Each row has two labels, one from each of two sets.
-2.421 -1.241 -0.240 0.387 -1.230 -1.661 -0.287 0.599 0.302 -4.364 0.420
 -0.098 0.805 0.523 -1.019 0.776 0.393 -0.340 -1.198 -0.363 -0.348 0.053
 -0.236 0.042 -1.236 0.763 0.427 0.720 2.014 -0.422 -> E + B
-0.640 -1.402 0.176 -0.808 -1.964 1.045 -0.693 0.658 1.510 3.892 -0.555
 -0.118 0.564 0.820 -1.441 -1.425 2.976 -1.043 0.111 0.741 1.097 -0.216
 -0.014 -0.278 -0.052 -7.328 -0.136 -0.230 2.044 -0.294 -> L + Z
-1.886 -2.498 -0.600 -0.671 -2.103 0.182 0.402 0.402 0.495 -1.435 -0.487
 -0.521 -0.497 0.360 -2.748 0.355 0.519 -2.165 -2.202 -0.526 0.765 0.244
 -0.587 -0.439 -1.118 -3.076 -0.149 0.325 2.265 -0.238 -> E + B
-1.306 -1.766 -1.141 -0.287 -0.966 0.433 0.083 0.170 1.254 -0.828 -0.588
 0.242 0.601 -1.128 -2.610 -1.024 1.909 -1.452 -1.899 0.101 1.020 0.109
 0.386 -0.124 -0.861 0.156 -0.038 0.362 1.052 -0.974 -> L + R
-0.895 -2.051 0.175 0.111 0.534 -0.058 0.267 -0.324 0.927 3.109 -0.413
 -0.418 -1.227 -0.011 0.276 -0.149 0.415 -1.186 -1.853 0.895 1.035 0.271
 -0.329 -0.064 0.372 2.262 -3.938 0.389 1.709 0.666 -> Q + R
-1.811 -1.312 -0.805 0.132 0.091 0.437 0.186 -0.028 0.387 2.026 0.097
 -0.245 -0.877 1.238 0.604 -0.131 0.634 -1.521 -2.066 0.875 0.496 0.350
 0.290 0.590 0.197 -1.895 -0.858 0.246 4.192 0.235 -> Q + B
0.603 -2.142 0.782 -0.016 -0.769 -0.392 -0.159 -0.106 0.763 1.756 -0.335
 -0.365 -0.456 -0.121 -1.480 -0.060 0.652 -0.640 -0.183 0.576 0.205
 0.035 -0.273 -0.400 0.448 -0.732 -0.073 0.219 -0.837 -0.145 -> L + Z
-0.364 -0.747 -1.843 -0.416 0.164 0.513 0.278 0.001 1.478 2.897 -0.928
 -0.192 0.243 -1.194 -1.827 -1.386 2.483 -0.963 -0.492 -0.240 1.590
 -0.182 -0.135 -0.100 -0.427 1.923 -0.194 0.303 0.977 -0.168 -> L + R
-2.112 -3.725 -0.839 -0.620 -1.200 0.396 1.182 0.377 0.519 -2.172 -0.174
 -0.385 -1.682 -0.788 -1.494 0.419 -0.988 -2.645 -2.551 -0.378 1.009
 0.495 -1.102 -0.390 -0.165 -0.296 -0.675 0.642 2.619 -0.341 -> E + R
-3.412 -0.351 -1.309 -1.150 -4.053 0.714 0.106 0.379 -0.189 -2.506
 -0.605 -0.516 0.892 0.797 0.110 -0.467 2.698 -1.704 -2.835 -0.889 0.602
 0.063 -0.210 -0.598 -1.531 -0.868 -0.096 -0.319 2.719 -0.384 -> L + B
-2.575 -2.881 -0.579 -0.737 -2.054 0.937 1.660 0.507 -0.701 -2.620 0.381
 -1.101 0.194 1.793 0.467 0.022 1.680 -2.658 -2.095 -0.211 0.925 0.245
 -0.491 -0.943 0.286 -0.665 -0.897 -0.163 3.985 -0.079 -> E + B
-0.348 -5.440 -0.383 -0.891 -0.863 0.495 0.230 0.276 -0.188 2.200 -0.771
 -1.413 -1.034 -0.431 -1.937 -1.272 2.331 -1.388 -0.109 0.140 1.232
 -0.783 -0.726 -0.655 0.424 6.652 -0.108 0.551 2.510 0.022 -> L + R
-0.611 -1.630 -0.532 -0.318 -0.735 0.219 0.419 0.247 0.375 -0.994 -1.294
 -0.308 -1.437 -1.103 -1.738 -0.573 1.086 -1.492 -1.415 -0.615 1.088
 -0.004 -0.706 -0.431 -1.259 0.886 0.130 -0.101 -0.942 -0.806 -> E + R
1.672 -0.839 -0.756 -0.962 -1.093 1.107 0.488 1.517 -0.399 -2.667 0.383
 0.294 -0.468 1.049 0.776 0.394 -0.515 -2.072 -2.078 -0.953 0.086 0.464
 -0.118 -0.595 -0.719 -3.743 -0.252 0.243 2.545 -0.476 -> Q + B
-1.387 -2.420 -0.865 -0.919 -2.099 1.137 0.887 0.627 -0.808 -5.401 0.019
 -0.793 0.723 0.739 -0.677 1.426 1.834 -2.356 -3.206 -1.111 0.370 0.478
 -0.664 0.236 0.073 0.868 -1.145 0.087 2.761 -0.645 -> L + B
-3.169 0.258 -1.183 -0.373 -0.426 -0.030 0.375 0.053 -0.860 -2.204 0.281
 -0.273 0.689 1.110 0.797 0.189 0.728 -1.102 -2.202 -0.735 -0.070 0.162
 0.205 0.250 -0.713 -2.015 -0.308 -0.381 2.847 0.736 -> L + B
0.264 -1.633 -0.366 0.136 0.005 -1.396 -0.677 -0.111 1.292 1.417 -0.272
 0.268 -0.776 0.051 -0.940 0.307 -1.140 -0.141 0.231 -0.850 0.063 0.143
 -0.200 -0.312 -1.408 2.380 0.904 0.929 0.200 -0.053 -> E + R
-2.034 -1.814 0.274 0.011 -1.223 -0.692 -0.285 0.251 0.451 -3.157 -1.052
 -0.008 0.994 0.706 -1.106 0.402 0.268 -0.407 -0.886 -0.543 -0.940 0.744
 -0.588 -0.328 -0.954 0.384 0.607 0.634 2.205 0.211 -> E + B
-1.995 0.279 -1.158 0.314 0.007 -0.713 0.985 0.369 0.044 -6.266 0.663
 -0.149 0.283 -0.275 0.346 1.282 -1.434 -0.592 -1.933 -0.918 -0.471
 0.348 -0.144 -0.029 -1.038 1.812 0.547 0.446 1.284 -0.150 -> E + B
-2.417 -2.660 -0.698 -0.604 -1.172 1.549 -0.112 0.909 -0.148 -0.443
 -0.174 -0.865 -0.081 0.731 -1.187 0.431 0.997 -1.530 -1.882 0.058 0.620
 0.096 -0.114 -0.399 -0.284 2.011 -0.985 0.770 2.980 0.266 -> E + B
-0.471 -1.965 0.417 -0.086 -0.460 0.005 -0.106 0.020 0.503 4.246 -0.087
 -0.383 -1.060 1.527 0.382 0.162 -0.309 -0.648 -0.901 0.462 0.105 -0.676
 -0.456 0.118 0.072 -3.445 0.070 0.388 2.692 0.581 -> Q + B
-2.704 -0.089 -1.577 -0.626 -0.546 -0.435 0.550 -0.077 -0.076 -2.342
 -0.072 -1.247 -0.069 0.402 -0.195 0.042 0.396 -1.903 -1.673 -1.517
 0.335 0.064 0.054 -0.345 -2.130 0.228 0.042 0.515 3.337 -0.406 -> E + B
-2.314 -3.740 -0.744 -0.039 -1.821 -0.185 0.473 0.117 -0.128 -4.891
 -0.015 -0.325 -0.462 -0.923 -1.618 1.074 1.148 -2.197 -2.739 -0.543
 0.058 0.351 -0.907 -1.352 -0.232 3.885 -0.127 0.336 1.802 -0.501 -> E + B
-0.570 -3.588 -0.472 -0.236 -0.649 -0.143 0.555 0.620 0.817 0.766 -0.409
 -0.591 -0.598 -0.071 -2.770 -0.027 0.362 -1.087 -0.103 -0.029 0.685
 0.006 0.016 -0.098 -0.463 1.040 -0.197 0.723 3.178 -0.674 -> E + R

Each row has two labels, one from each of two sets.
-1.337 0.211 2.562 -1.234 -0.371 -0.320 -0.294 -2.402 2.134 -0.231 0.519
 -1.081 -2.311 -0.710 -2.691 -0.538 -0.410 -0.129 1.024 1.598 -1.709
 -0.532 -0.791 0.754 -0.063 -0.452 0.461 -1.978 -0.524 -1.467 -> H + [21]
0.484 -0.613 2.975 -0.496 3.125 2.361 0.237 -0.904 2.078 0.379 0.492
 0.547 -0.043 -0.093 -0.741 -0.622 -0.517 -1.144 0.036 -0.012 -0.821
 0.104 -1.474 0.515 0.450 -0.385 -1.088 -0.789 -1.448 0.369 -> G + [21]
-0.014 -1.590 5.302 0.830 6.363 1.542 1.512 -0.504 4.229 0.048 -0.105
 2.293 -0.945 -0.616 -3.246 -1.068 0.312 1.339 0.505 -0.671 -1.402
 -0.104 -0.929 0.114 -1.367 0.322 -2.452 1.494 -1.652 -2.242 -> Y + [21]
0.909 -2.163 -0.654 -0.131 1.099 1.106 0.013 -0.981 2.536 -1.403 -0.606
 1.590 -3.583 -0.172 0.008 -0.632 -1.131 -1.156 -0.081 -0.201 -0.544
 0.393 -0.714 -0.434 -0.482 -0.197 0.883 -1.437 0.328 -0.403 -> G + [14]
1.529 -1.928 1.738 0.954 4.773 -0.631 0.090 0.413 0.677 -1.165 0.421
 1.274 -0.373 1.069 -1.627 0.545 -1.316 1.201 -0.274 0.549 -0.477 0.599
 -0.125 0.478 -2.073 3.037 -1.052 1.431 -1.767 -1.147 -> Y + [14]
1.033 1.048 -0.971 -0.368 2.243 2.067 -0.306 -2.392 -0.991 0.144 0.814
 -0.647 0.090 0.731 -2.753 -0.212 -0.278 0.304 0.911 0.795 -1.172 1.119
 -0.856 -0.390 -0.687 1.378 2.857 0.801 0.324 0.080 -> H + [18]
-0.426 -0.344 0.408 0.262 1.347 0.174 -0.673 -3.003 0.742 -1.334 1.920
 -0.473 -2.242 0.816 -1.741 -1.001 -1.404 -0.885 0.247 1.051 -1.214
 -0.461 -0.816 0.104 1.233 -0.608 -1.076 -1.617 -0.510 -1.894 -> H + [21]
0.439 0.662 0.057 -0.002 0.823 -1.674 -0.279 -0.761 -0.591 -0.297 0.138
 -0.364 -0.535 0.180 -0.894 0.928 -0.732 -1.478 0.284 0.588 -0.200
 -0.149 -0.977 -0.411 -0.131 -0.056 -0.320 -0.384 -0.256 -2.236 -> H + [21]
-1.178 0.773 2.090 -0.284 0.447 1.319 -1.176 -1.258 1.737 0.090 -1.417
 0.591 -2.614 -0.198 -0.117 -0.416 -2.524 -0.515 -0.054 0.700 0.534
 -0.052 -0.311 0.600 -0.511 -0.866 -0.648 -1.476 -1.316 1.817 -> S + [21]
-0.954 0.270 4.102 -0.131 0.758 -0.720 -0.337 -0.145 1.743 -0.992 0.015
 -0.199 -0.713 0.393 -2.172 -1.083 -0.945 -0.250 0.371 0.470 0.088
 -0.698 -0.621 5.086 -0.185 0.388 0.163 -0.365 -0.614 -1.065 -> H + [21]
-2.479 -0.887 1.321 -0.355 -0.677 0.961 -0.243 -3.081 3.337 0.483 0.627
 0.029 -2.205 0.268 -0.489 -0.633 -0.786 0.916 0.204 0.871 0.105 -0.288
 -0.282 0.476 -0.285 0.556 -0.553 -1.260 0.532 -0.429 -> G + [21]
0.118 -0.233 4.171 1.199 2.788 -1.455 0.563 1.354 -1.335 0.942 -1.114
 -0.038 1.338 -1.261 -1.114 0.589 0.903 -0.190 0.051 0.274 -0.517 -0.236
 -0.289 -0.118 -0.384 -0.876 -1.168 0.270 0.196 -0.740 -> Y + [21]
0.806 0.034 0.085 0.303 4.426 -0.398 0.540 -0.626 -0.369 0.325 0.052
 -1.132 1.739 -0.428 -3.666 -0.388 1.788 -0.029 0.341 0.185 -1.326
 -0.316 0.234 -0.147 -0.010 -0.269 1.543 0.831 0.269 -1.687 -> H + [20]
1.837 0.850 -4.699 -0.056 0.479 0.689 -0.191 -3.094 -1.810 -0.349 -0.655
 -1.374 -1.012 -0.191 -2.005 -0.790 -0.150 -1.747 -0.136 -0.422 -2.080
 0.542 0.952 0.312 -1.067 -0.255 0.092 -0.629 -1.210 -1.294 -> H + [20]
0.039 -1.875 4.362 0.717 2.211 0.780 -0.326 -0.673 1.355 0.809 0.282
 0.404 -0.062 -0.369 -1.363 -1.161 -0.381 0.740 0.685 0.557 -0.054
 -0.560 -0.882 -0.376 1.463 -0.740 -0.484 -0.594 -1.049 -1.596 -> G + [21]
-0.800 1.761 5.853 1.584 4.964 0.851 0.514 0.863 1.946 -0.372 -1.013
 0.853 1.338 0.354 -2.849 -1.447 0.005 -0.223 1.116 -0.366 -0.589 -0.162
 -0.850 0.851 0.385 0.314 -1.468 0.924 -1.298 -0.174 -> Y + [21]
-0.194 0.176 2.077 -0.138 3.565 -2.378 0.434 0.035 0.843 -0.174 -0.019
 0.040 1.025 1.492 -2.745 0.455 0.407 0.224 0.130 1.247 -0.955 -0.617
 -0.571 -0.747 -1.491 0.351 0.040 1.225 0.086 -2.317 -> G + [21]
-4.246 -1.119 4.482 -0.036 1.876 -0.462 1.393 0.922 2.916 -0.619 -1.018
 1.991 -0.426 -0.138 -1.287 0.054 -0.138 0.863 -0.129 0.271 -0.553
 -0.284 -1.045 0.364 0.479 0.451 -1.126 0.316 0.817 -0.954 -> Y + [21]
-1.702 1.689 2.566 -1.439 -0.502 -3.071 -0.322 -1.154 1.528 -0.570 0.685
 -0.974 -1.497 -0.264 -1.841 0.516 0.225 0.545 0.228 0.727 -0.470 -0.611
 -1.205 -0.046 -1.411 -1.494 0.094 -2.131 0.385 -1.593 -> H + [21]
-0.136 1.315 2.395 -0.956 3.882 -1.572 -0.378 0.567 2.374 0.266 -0.011
 -0.060 0.854 -0.287 -2.612 1.051 -0.317 0.753 0.157 0.389 -0.646 -0.604
 -1.700 0.418 -3.560 1.691 1.380 -1.191 -1.254 -2.547 -> H + [21]
-0.330 -1.181 -2.119 -0.316 2.430 0.055 -0.501 0.106 0.696 -1.657 -0.762
 2.446 -2.035 1.414 -0.496 -0.165 -1.719 -1.283 0.579 1.042 -0.365
 -0.148 -1.102 0.445 0.367 0.531 2.306 2.992 3.230 0.300 -> G + [21]
-1.043 0.101 6.363 0.384 3.421 -0.452 -1.233 0.766 1.854 0.504 0.080
 -0.725 1.950 -0.743 -1.655 -1.555 0.713 -0.222 1.164 1.647 -0.181
 -1.322 -3.571 -0.157 2.810 1.909 0.539 -0.935 -0.790 -2.444 -> S + [21]
0.313 -0.886 -6.051 -0.419 0.309 0.639 -0.192 -1.546 3.155 0.449 1.024
 -1.118 -2.073 0.122 0.117 -0.699 -0.544 -0.191 -1.268 0.479 -0.057
 -0.958 -0.138 -0.515 -1.627 0.201 4.863 1.540 -1.303 -2.174 -> G + [18]
0.066 -1.123 1.645 0.104 4.667 -1.156 0.514 0.368 1.697 -0.479 4.351
 1.110 -0.658 0.327 -1.564 -0.009 -0.789 -0.244 0.397 -0.364 -0.203
 -0.365 -1.494 -0.165 -2.243 1.921 -0.244 1.177 -1.708 -2.842 -> G + [21]
-0.969 -0.526 3.331 -0.876 1.353 1.333 0.060 -1.391 3.833 -0.333 0.137
 1.308 -2.432 -1.144 -1.530 -0.829 -1.117 0.970 0.002 1.255 -0.690
 -1.115 -1.350 0.465 0.453 1.596 -2.427 -1.924 -0.893 -4.359 -> G + [21]
-0.785 -2.987 -2.361 0.227 2.299 -0.211 1.277 0.040 -0.002 0.754 0.148
 0.811 -0.354 -0.600 1.441 0.451 -1.452 -1.010 0.773 0.704 -0.275 -2.180
 -0.975 0.148 3.068 0.138 -0.779 0.634 2.240 -3.898 -> G + [21]
0.745 -0.065 -0.345 1.153 3.563 -1.306 0.277 -0.235 6.143 0.061 -0.465
 -0.052 0.438 0.474 -2.443 0.864 -0.919 0.271 0.791 0.186 0.156 0.018
 -0.440 0.287 -2.850 1.260 1.726 3.382 -2.459 -1.958 -> H + [14]
0.342 0.865 2.277 -0.412 4.007 -0.838 -0.707 -0.807 2.251 -0.358 -0.082
 0.483 -0.179 1.835 -3.798 0.200 -0.148 1.743 -0.405 -1.189 -1.023 0.216
 -1.870 -0.275 -3.561 0.765 1.426 2.293 -2.646 -1.687 -> H + [21]
-1.669 0.740 1.224 -0.265 1.953 -1.569 6.240 -0.451 1.383 0.145 -1.416
 -0.990 0.528 -0.286 -2.959 -0.288 0.072 0.050 0.414 0.998 0.027 -0.404
 -1.488 -0.450 0.232 -0.032 0.833 -0.980 0.639 -1.711 -> H + [21]
0.934 -1.572 3.186 1.212 1.012 1.254 0.496 -1.263 3.142 0.564 2.336
 1.094 -2.611 -1.268 -0.329 -0.165 -1.560 0.533 -0.578 -0.325 -0.015
 -2.352 0.307 0.034 -0.960 0.424 -0.992 -0.700 -2.751 -1.463 -> G + [21]
-1.819 1.130 -0.182 -0.568 0.205 -1.359 0.150 -0.045 -0.234 -1.775
 -1.657 -0.252 -0.067 -1.532 -1.410 -0.073 0.542 0.170 -0.214 0.985
 -0.963 0.237 1.443 -0.597 -1.108 -1.357 -1.255 -0.068 1.005 -0.151 -> H + [21]
0.186 -0.808 2.759 0.139 1.700 -0.446 1.080 0.123 -0.316 -0.616 -0.193
 0.809 0.750 0.633 -0.918 -0.669 -0.139 0.611 0.161 -0.169 -0.125 -0.097
 -0.075 0.350 0.485 1.221 -0.887 0.543 -1.642 -1.920 -> Y + [21]
-0.651 -0.262 6.125 -0.012 2.243 -2.476 -0.140 -0.223 1.027 -0.400
 -0.118 0.810 -1.087 1.049 -1.243 -0.520 -1.523 0.595 0.026 0.570 -0.011
 -0.437 -1.251 1.288 -0.406 -0.212 -1.483 -0.487 -1.605 -2.843 -> H + [21]
-2.270 -1.469 0.920 -0.757 1.331 -2.940 0.730 2.098 4.162 -0.040 1.602
 1.319 -0.912 0.407 0.184 0.619 -1.570 1.348 0.334 0.034 0.192 -1.302
 -1.775 -0.087 -1.086 0.797 1.206 1.692 1.077 -2.892 -> G + [21]
1.215 -2.325 -0.548 -0.672 1.771 1.656 0.280 -1.944 1.227 0.108 0.716
 0.396 -0.271 0.701 -3.073 -0.557 -0.980 -1.241 0.160 0.051 -1.665 1.231
 -0.644 0.050 -2.154 0.835 2.630 1.299 -1.114 -0.440 -> H + [21]
0.641 -1.027 -0.537 -0.480 -2.059 2.075 0.476 -1.199 2.534 0.199 -0.299
 1.083 -1.276 0.126 2.479 -0.181 -1.439 0.544 0.141 0.046 0.754 -0.017
 -0.069 1.630 2.072 0.005 -0.760 -0.283 0.204 0.648 -> G + [21]
0.143 -1.616 0.389 2.690 6.138 -2.093 0.993 0.420 1.815 -0.670 -0.979
 0.111 2.526 -0.292 -2.068 -0.766 -0.630 -0.429 0.948 0.000 -0.330
 -4.058 -1.981 0.502 2.310 0.289 -0.004 2.386 0.546 -3.125 -> Y + [21]
-0.099 0.641 -1.296 0.343 -0.057 1.328 -0.683 -1.743 0.356 0.182 3.216
 -0.955 0.732 0.225 -1.669 -0.702 -1.073 -0.111 0.374 0.114 -0.246
 -0.490 -0.317 -0.088 2.155 0.829 1.255 0.383 0.368 -1.135 -> H + [18]
-1.062 1.911 2.370 0.005 2.266 -0.925 -0.692 0.379 0.650 0.821 -1.258
 0.065 0.159 -0.057 -1.139 1.071 -0.285 0.961 0.269 1.119 -0.548 0.621
 -1.408 -0.425 -1.911 -0.253 0.938 0.229 -0.416 -1.182 -> H + [21]
-0.494 -1.555 5.587 -0.501 3.731 -0.722 0.642 1.265 2.616 0.091 -0.891
 2.249 0.486 -0.607 -1.174 0.599 -1.131 0.651 0.251 -0.082 -0.282 0.568
 -1.329 0.463 -0.797 1.383 -1.015 1.201 0.012 -1.348 -> Y + [21]
-0.714 0.461 5.045 0.428 1.899 -1.810 -0.116 -0.331 2.993 -1.514 0.103
 0.717 -2.025 -0.795 -2.536 -0.033 -1.506 -0.423 0.839 1.248 -0.530
 -1.592 -1.673 0.681 -0.771 0.591 -0.267 -0.764 -1.068 -1.705 -> H + [21]
-0.801 -2.626 6.363 0.419 4.485 -0.314 2.045 1.845 0.655 0.371 1.177
 3.133 0.495 -0.249 2.550 0.045 -0.040 -0.634 0.576 1.053 0.052 -1.764
 -2.251 0.411 1.231 1.637 -2.513 0.382 0.701 -1.534 -> G + [21]
-1.807 0.276 2.465 0.082 2.993 -1.455 -0.533 0.283 3.505 -0.113 0.297
 -0.087 1.759 0.388 -1.620 0.297 -0.307 0.297 -0.130 0.874 0.673 -0.963
 -1.042 -0.283 -2.111 0.250 2.058 1.260 -0.679 -2.428 -> H + [21]
0.237 -0.748 -2.348 0.252 2.252 0.423 -0.490 -0.132 -0.186 -0.058 -0.223
 -0.615 0.204 -0.023 -0.150 0.030 -0.573 -1.146 0.506 0.860 -0.059 1.377
 -0.767 0.145 1.434 0.297 -0.066 1.457 -0.145 -0.550 -> Y + [21]
-0.014 -2.382 -2.886 -0.416 2.443 0.753 1.342 1.235 1.910 0.434 -1.383
 1.314 -0.999 -0.263 1.722 0.470 -2.734 -0.491 -0.312 -0.147 0.460
 -0.621 0.023 1.907 0.062 -0.582 -0.285 2.186 1.328 -0.235 -> G + [21]
0.895 -0.262 0.430 0.806 -0.816 -1.294 0.589 0.448 -1.901 0.553 -1.532
 0.336 1.584 -1.736 0.316 0.120 0.750 -1.214 0.325 0.323 -0.485 -0.787
 -0.641 0.393 1.050 -0.892 -1.180 0.750 -0.173 -1.735 -> Y + [21]

Each row has two labels, one from each of two sets.
1.225 -0.056 2.405 -0.554 -1.422 2.003 -1.099 -0.418 0.946 0.991 -1.425
 -0.024 -0.342 0.460 0.175 0.110 0.556 1.029 -0.843 -1.883 -1.105 -2.094
 -0.681 -0.556 1.324 -1.036 -1.332 -0.165 -2.386 -1.109 -> (41) + GJ
0.344 -0.347 2.642 -0.060 -0.852 -0.119 -0.299 -0.688 0.555 -0.619
 -0.447 -0.838 0.033 -0.204 -1.199 -0.982 -0.051 1.575 0.299 -1.322
 -0.812 -1.856 -0.294 -0.635 -0.246 -1.164 -0.239 0.134 -1.357 -0.917 -> (47) + Tz
0.309 0.002 3.494 -0.891 -0.891 0.618 -0.464 -1.098 1.317 -0.553 -0.652
 0.888 -0.161 1.339 -1.972 -0.795 -0.656 0.335 0.491 -0.361 -0.779
 -2.180 -0.516 -0.852 -0.340 -0.548 -0.835 0.265 -1.347 -1.481 -> (41) + DQ
0.429 -0.342 1.484 0.679 0.092 -0.867 -1.226 -0.655 0.621 -1.822 -0.547
 0.376 -0.400 0.292 2.607 -0.183 -0.187 -0.215 -1.090 -0.543 1.176 0.784
 0.140 0.262 0.196 -0.424 0.368 0.227 -0.909 -0.807 -> (46) + GJ
0.254 0.646 2.093 0.320 0.549 -0.488 -0.551 -1.318 -0.286 0.145 0.292
 -1.029 0.878 -0.306 0.997 -0.201 -0.441 0.402 -0.623 -1.548 0.580 0.004
 -0.311 0.280 -0.259 -0.175 -0.344 0.265 -1.060 0.594 -> (46) + Tz
